Here is a tiny trained network, its code and every weight. The questions are about switching its units off for an input and a class, where a switched-off unit gives its printed mean instead of its output.

import numpy as np


def w(rows, s, z=0):
    codes = np.array(rows[::2]) - 128.0
    scale = np.full(codes.shape[1], s)
    scale[-1] = z or s
    return codes * scale


def norm(h):
    return h / np.sqrt((h * h).mean(-1, keepdims=True) + 1e-5)


def f(y):
    return y / 2 * (1 + np.tanh(0.7978845608 * (y + 0.044715 * y**3)))


def log_softmax(a):
    a = a - a.max(-1, keepdims=True)
    return a - np.log(np.exp(a).sum(-1, keepdims=True))


def net(x, mask):
    res = np.array(x, float).reshape(1, 6) / 4 @ E
    u = 0
    for l in range(2):
        y = f(norm(res) @ A[l][:, :-1].T + A[l][:, -1])
        res = res + np.where(mask[u : u + 3], y, B[l][:, -1]) @ B[l][:, :-1]
        u += 3
    return log_softmax(norm(res)[-1] @ U[:, :-1].T + U[:, -1])


A, B = {}, {}
E = w([
[137,164,137,101,141,139,50,139,64,132,175,88],'x0',
[111,199,154,122,162,110,181,118,63,167,28,117],'x1',
[222,94,84,144,186,127,136,152,84,51,85,99],'x2',
[79,140,117,153,186,182,76,241,156,117,101,143],'x3',
[152,100,117,220,64,255,196,56,90,84,73,115],'x4',
[95,89,153,150,150,182,94,68,189,112,47,69],'x5',
],0.0079)
A[0] = w([
[167,209,104,136,73,101,134,158,80,68,155,254,2],'0.n1',
[173,67,191,124,92,66,117,56,81,150,135,138,79],'0.n2',
[83,98,108,207,112,184,186,112,68,115,153,80,142],'0.n3',
],0.0081,0.0032)
B[0] = w([
[60,137,158,56,76,100,78,136,126,90,45,101,230],'0.n1',
[84,7,188,170,196,127,123,196,86,152,113,192,245],'0.n2',
[5,116,87,64,191,28,178,193,189,169,157,109,255],'0.n3',
],0.011,0.0042)
A[1] = w([
[170,253,177,141,134,125,222,102,70,192,63,77,156],'1.n1',
[158,66,104,88,58,195,141,131,139,96,183,111,4],'1.n2',
[239,66,64,144,204,139,193,212,61,34,112,119,141],'1.n3',
],0.0065,0.0024)
B[1] = w([
[175,49,116,178,94,112,138,160,171,67,252,74,222],'1.n1',
[176,132,44,142,82,62,89,156,63,145,126,57,130],'1.n2',
[161,187,154,115,100,221,168,186,148,192,162,82,252],'1.n3',
],0.014,0.0035)
U = w([
[112,188,231,133,42,193,151,167,159,235,184,95,208],'0',
[126,72,183,163,195,217,110,235,68,184,72,235,240],'1',
[124,171,32,53,245,63,172,117,152,187,170,132,161],'2',
[175,61,126,201,56,99,91,185,152,90,209,66,104],'3',
[118,135,168,121,126,172,105,162,117,96,121,135,222],'4',
[101,111,199,30,79,129,89,118,141,31,9,77,161],'5',
[218,158,114,197,40,207,93,48,61,108,2,161,1],'6',
[251,212,43,252,76,180,90,7,54,33,25,206,1],'7',
],0.006,0.0037)

Each question gives the input, the list of numbers given to net, and the class t.
The units are the neurons (one row each of A and B). Each row of codes is followed by its name. A weight is (code - 128) times the scale printed after its matrix; where a second scale follows, it is the last column's (A, B and U).
mask holds one flag per neuron, layer by layer. A switched-off neuron (its flag False) gives its mean, the last column of its row in B, instead of its output. The means were averaged over made-up inputs and are rounded, as every weight is.
A unit's drop is (log p(t) with every unit on - log p(t) with that unit switched off) / (log p(t) with every unit on - log p(t) with every unit switched off).
The circuit of an input: a set's keep is (log p(t) with only the set's units on - log p(t) with every unit switched off) / (log p(t) with every unit on - log p(t) with every unit switched off). Starting from all 6 units, units are removed one at a time, each time the one whose removal leaves the highest keep (on an exact tie, the one counted first), for as long as the keep stays at least 0.8.
circuit, biggest first: the units of the circuit, biggest drop first
top k neurons: the k neurons with the biggest drops, biggest first
top k neurons in layer l: the k neurons of layer l with the biggest drops, biggest first
drop when u is switched off: that unit's drop, to one decimal
input [3,0,-3,-3,4,0], class 2: top neuron : (0.n3)
input [-1,8,8,-6,-6,8], class 0: circuit, biggest first : (1.n3, 0.n1, 0.n3)
input [-5,-5,-4,-8,8,3], class 1: circuit, biggest first : (0.n2, 1.n1)
input [-4,8,-7,-4,-7,-7], class 3: circuit, biggest first : (1.n1, 0.n3)
input [1,-5,3,-5,-4,-3], class 1: circuit, biggest first : (0.n2, 1.n1)
input [-4,-4,-4,-6,0,-2], class 1: top 2 neurons : (0.n2, 1.n1)
input [2,8,3,5,2,-4], class 3: top 2 neurons : (1.n1, 0.n2)
input [3,5,-4,2,-4,-5], class 3: circuit, biggest first : (1.n1, 0.n2, 0.n3)
input [-2,-1,-4,-4,-1,-6], class 5: top 2 neurons : (0.n1, 1.n3)
input [-6,5,4,3,8,-8], class 2: top 2 neurons : (0.n3, 0.n2)
input [-1,-2,4,-6,8,-3], class 2: top 2 neurons : (0.n3, 1.n1)
input [-7,-8,8,-3,-5,0], class 0: top 2 neurons in layer 1 : (1.n3, 1.n1)
input [-4,7,8,-2,-5,-3], class 0: top 2 neurons : (1.n3, 0.n3)
input [5,0,5,3,1,-1], class 0: circuit, biggest first : (1.n3)
input [-7,6,8,-6,7,4], class 0: top 2 neurons : (1.n3, 0.n1)
input [-1,4,-1,-5,8,6], class 2: top 3 neurons : (0.n3, 0.n1, 1.n3)
input [0,4,1,-6,-5,-2], class 1: top 2 neurons : (0.n2, 0.n3)
input [2,7,-5,-3,-6,-3], class 3: top 3 neurons : (1.n1, 0.n3, 1.n3)
input [-2,8,-5,6,-5,-4], class 3: drop when 1.n2 is switched off : 0.0
input [7,0,-7,-8,4,-5], class 1: drop when 1.n1 is switched off : 0.1
input [-2,-4,8,2,5,-5], class 0: circuit, biggest first : (1.n3)
